Here is a tiny trained network, its code and every weight. The questions are about switching its units off for an input and a target symbol, where a switched-off unit gives its printed mean instead of its output.

import numpy as np


def w(rows, s, z=0):
    codes = np.array(rows[::2]) - 128.0
    scale = np.full(codes.shape[1], s)
    scale[-1] = z or s
    return codes * scale


def f(y):
    return y / 2 * (1 + np.tanh(0.7978845608 * (y + 0.044715 * y**3)))


def softmax(a):
    e = np.exp(a - a.max(-1, keepdims=True))
    return e / e.sum(-1, keepdims=True)


def log_softmax(a):
    a = a - a.max(-1, keepdims=True)
    return a - np.log(np.exp(a).sum(-1, keepdims=True))


def net(x, mask):
    ids = ['αβγζλμξπστφψω'.index(c) for c in x.split()]
    T = len(ids)
    res = E[ids] + P[:T]
    u = 0
    for l in range(2):
        q, k, v = (res @ M[l].T for M in (Q, K, V))
        z = softmax(np.where(np.tri(T) > 0, q @ k.T / 2**0.5, -1e9)) @ v
        res = res + np.where(mask[u], z, O[l][:, -1]) @ O[l][:, :-1]
        u += 1
        y = f(res @ A[l][:, :-1].T + A[l][:, -1])
        res = res + np.where(mask[u : u + 16], y, B[l][:, -1]) @ B[l][:, :-1]
        u += 16
    return log_softmax(res[-1] @ U[:, :-1].T + U[:, -1])


Q, K, V, O, A, B = {}, {}, {}, {}, {}, {}
E = w([
[79,189,167,77,92],'α',
[119,128,103,98,36],'β',
[140,207,158,132,177],'γ',
[117,64,183,185,74],'ζ',
[215,150,225,141,96],'λ',
[62,128,126,109,194],'μ',
[121,79,54,140,79],'ξ',
[254,253,14,227,135],'π',
[113,161,102,106,167],'σ',
[97,150,81,84,103],'τ',
[138,93,92,144,216],'φ',
[118,134,183,162,226],'ψ',
[216,81,114,91,157],'ω',
],0.0072)
P = w([
[173,114,128,14,151],'0',
[160,116,126,60,142],'1',
[147,134,119,103,139],'2',
[138,147,121,147,133],'3',
[125,161,116,188,127],'4',
[112,168,114,223,122],'5',
[105,178,115,252,118],'6',
],0.0041)
Q[0] = w([
[109,238,59,109,189],'0.h0',
[254,169,165,162,132],'0.h0',
],0.041)
K[0] = w([
[152,246,41,126,225],'0.h0',
[252,146,240,99,155],'0.h0',
],0.032)
V[0] = w([
[171,79,126,1,132],'0.h0',
[201,122,95,154,95],'0.h0',
],0.0086)
O[0] = w([
[77,198,94,254,125,119],'0.h0',
[226,37,224,190,122,250],'0.h0',
],0.0049,0.0014)
A[0] = w([
[90,167,94,119,105,81],'0.n0',
[179,118,81,63,178,5],'0.n1',
[76,7,169,46,150,101],'0.n2',
[73,115,178,100,198,72],'0.n3',
[101,167,103,94,103,93],'0.n4',
[169,103,115,97,89,90],'0.n5',
[121,76,52,91,143,124],'0.n6',
[192,83,64,113,75,76],'0.n7',
[143,122,92,115,169,67],'0.n8',
[93,154,172,56,42,9],'0.n9',
[122,163,86,235,95,45],'0.n10',
[128,128,128,127,127,130],'0.n11',
[129,124,86,132,137,117],'0.n12',
[150,124,135,77,95,144],'0.n13',
[78,76,147,95,157,93],'0.n14',
[161,103,167,53,180,56],'0.n15',
],0.014,0.0023)
B[0] = w([
[136,174,131,78,95,50],'0.n0',
[124,145,111,72,249,88],'0.n1',
[142,249,88,214,119,125],'0.n2',
[120,204,167,188,194,97],'0.n3',
[134,190,144,84,100,54],'0.n4',
[172,166,125,107,113,139],'0.n5',
[144,102,29,115,119,90],'0.n6',
[200,169,110,161,117,255],'0.n7',
[138,128,90,108,185,78],'0.n8',
[189,117,190,168,111,35],'0.n9',
[100,36,126,231,126,233],'0.n10',
[128,128,128,127,127,130],'0.n11',
[138,110,86,126,131,105],'0.n12',
[164,140,141,94,103,146],'0.n13',
[93,180,114,184,145,31],'0.n14',
[134,65,183,126,145,101],'0.n15',
],0.019,0.00059)
Q[1] = w([
[4,142,66,27,137],'1.h0',
[129,149,153,124,62],'1.h0',
],0.033)
K[1] = w([
[4,82,100,7,100],'1.h0',
[151,158,158,135,31],'1.h0',
],0.025)
V[1] = w([
[254,198,147,81,204],'1.h0',
[212,209,136,101,206],'1.h0',
],0.0066)
O[1] = w([
[215,101,198,253,131,254],'1.h0',
[203,101,196,217,113,231],'1.h0',
],0.0047,0.0056)
A[1] = w([
[119,170,168,101,128,49],'1.n0',
[197,61,86,54,78,95],'1.n1',
[143,77,130,137,124,3],'1.n2',
[134,113,75,52,219,109],'1.n3',
[158,175,63,88,55,123],'1.n4',
[104,170,68,122,217,66],'1.n5',
[119,142,198,84,137,141],'1.n6',
[65,126,214,65,209,32],'1.n7',
[138,41,97,98,146,162],'1.n8',
[122,169,166,99,126,67],'1.n9',
[104,239,141,97,29,150],'1.n10',
[171,202,137,155,126,148],'1.n11',
[74,83,162,117,87,73],'1.n12',
[151,111,175,17,39,55],'1.n13',
[104,133,213,10,146,187],'1.n14',
[98,235,78,40,161,138],'1.n15',
],0.012,0.0038)
B[1] = w([
[90,143,82,146,156,125],'1.n0',
[189,187,176,134,176,198],'1.n1',
[98,162,162,131,129,167],'1.n2',
[120,38,124,119,121,178],'1.n3',
[154,187,79,180,46,187],'1.n4',
[72,99,135,144,208,162],'1.n5',
[154,105,74,125,125,167],'1.n6',
[169,118,120,252,144,166],'1.n7',
[156,115,150,100,105,186],'1.n8',
[84,146,83,151,149,127],'1.n9',
[32,113,179,172,98,220],'1.n10',
[122,122,160,71,135,255],'1.n11',
[147,162,70,129,167,154],'1.n12',
[115,184,101,102,248,190],'1.n13',
[136,85,36,121,74,200],'1.n14',
[123,173,160,9,76,171],'1.n15',
],0.024,0.005)
U = w([
[222,105,237,80,151,178],'α',
[70,105,184,187,36,253],'β',
[119,104,141,254,217,34],'γ',
[125,134,117,112,150,38],'ζ',
[218,180,82,142,66,34],'λ',
[161,159,49,72,217,159],'μ',
[57,154,159,59,191,71],'ξ',
[131,75,75,3,55,189],'π',
[86,38,118,104,201,88],'σ',
[108,230,124,171,178,79],'τ',
[174,76,11,172,103,168],'φ',
[45,141,54,129,154,84],'ψ',
[119,211,93,50,76,88],'ω',
],0.0034,0.0049)

Each question gives the input, a string of symbols that net reads in full, and the target symbol t.
The units are the heads (2 rows each of Q, K, V and O) and the neurons (one row each of A and B). Each row of codes is followed by its name. A weight is (code - 128) times the scale printed after its matrix; where a second scale follows, it is the last column's (O, A, B and U).
mask holds one flag per unit, layer by layer, with each layer's heads first. A switched-off unit (its flag False) gives its mean, the last column of its rows in O or B, instead of its output. The means were averaged over made-up inputs and are rounded, as every weight is.
A unit's drop is (log p(t) with every unit on - log p(t) with that unit switched off) / (log p(t) with every unit on - log p(t) with every unit switched off).
unit that matters most: the unit with the biggest drop
k most important neurons: the k neurons with the biggest drops, biggest first
top k neurons in layer l: the k neurons of layer l with the biggest drops, biggest first
drop of u: that unit's drop, to one decimal
input β ζ γ γ ζ σ α, target ψ: 3 most important neurons	(1.n10, 1.n13, 1.n14)
input μ β α, target ψ: top 2 neurons in layer 1	(1.n13, 1.n10)
input ζ λ γ φ ψ, target γ: top 2 neurons in layer 0	(0.n3, 0.n6)
input σ σ τ ζ ζ λ μ, target ξ: top 2 neurons in layer 0	(0.n3, 0.n2)
input π ψ β, target α: unit that matters most	0.n9
input γ ζ ζ ω ω β σ, target π: 4 most important neurons	(0.n3, 0.n7, 0.n9, 1.n15)
input λ π ζ, target α: 2 most important neurons	(0.n7, 1.n11)
input γ γ φ, target σ: 2 most important neurons	(1.n5, 1.n3)
input λ β β π ω σ φ, target α: 2 most important neurons	(1.n11, 0.n7)
input τ π ζ ξ, target α: top 2 neurons in layer 0	(0.n7, 0.n1)
input ω ζ π λ, target α: top 2 neurons in layer 0	(0.n7, 0.n1)
input ω λ ψ, target γ: top 2 neurons in layer 0	(0.n3, 0.n7)
input σ ξ μ, target ξ: top 2 neurons in layer 1	(1.n15, 1.n5)
input γ π ω ξ ψ, target α: unit that matters most	0.h0
input γ λ τ, target ω: 2 most important neurons	(1.n15, 1.n4)
input ζ σ ζ π β ω μ, target α: 3 most important neurons	(1.n11, 0.n7, 0.n2)
input σ ξ ψ φ, target σ: top 3 neurons in layer 1	(1.n5, 1.n3, 1.n4)
input β λ ζ π, target α: top 2 neurons in layer 0	(0.n7, 0.n5)
input σ ζ σ σ γ, target φ: top 3 neurons in layer 0	(0.n2, 0.n7, 0.n6)
input π ψ ξ γ, target α: most important neuron	(0.n1)
input γ α φ μ ζ, target β: 4 most important neurons	(0.n2, 1.n10, 0.n1, 1.n13)
input π μ β σ, target α: top 2 neurons in layer 1	(1.n10, 1.n14)
input ζ π σ ξ ζ σ ζ, target γ: top 3 neurons in layer 0	(0.n10, 0.n7, 0.n1)
input γ α ξ, target λ: drop of 1.n1	0.2
input π γ ψ, target α: drop of 1.n10	0.1
input β σ τ γ λ ζ, target β: drop of 0.n2	1.4
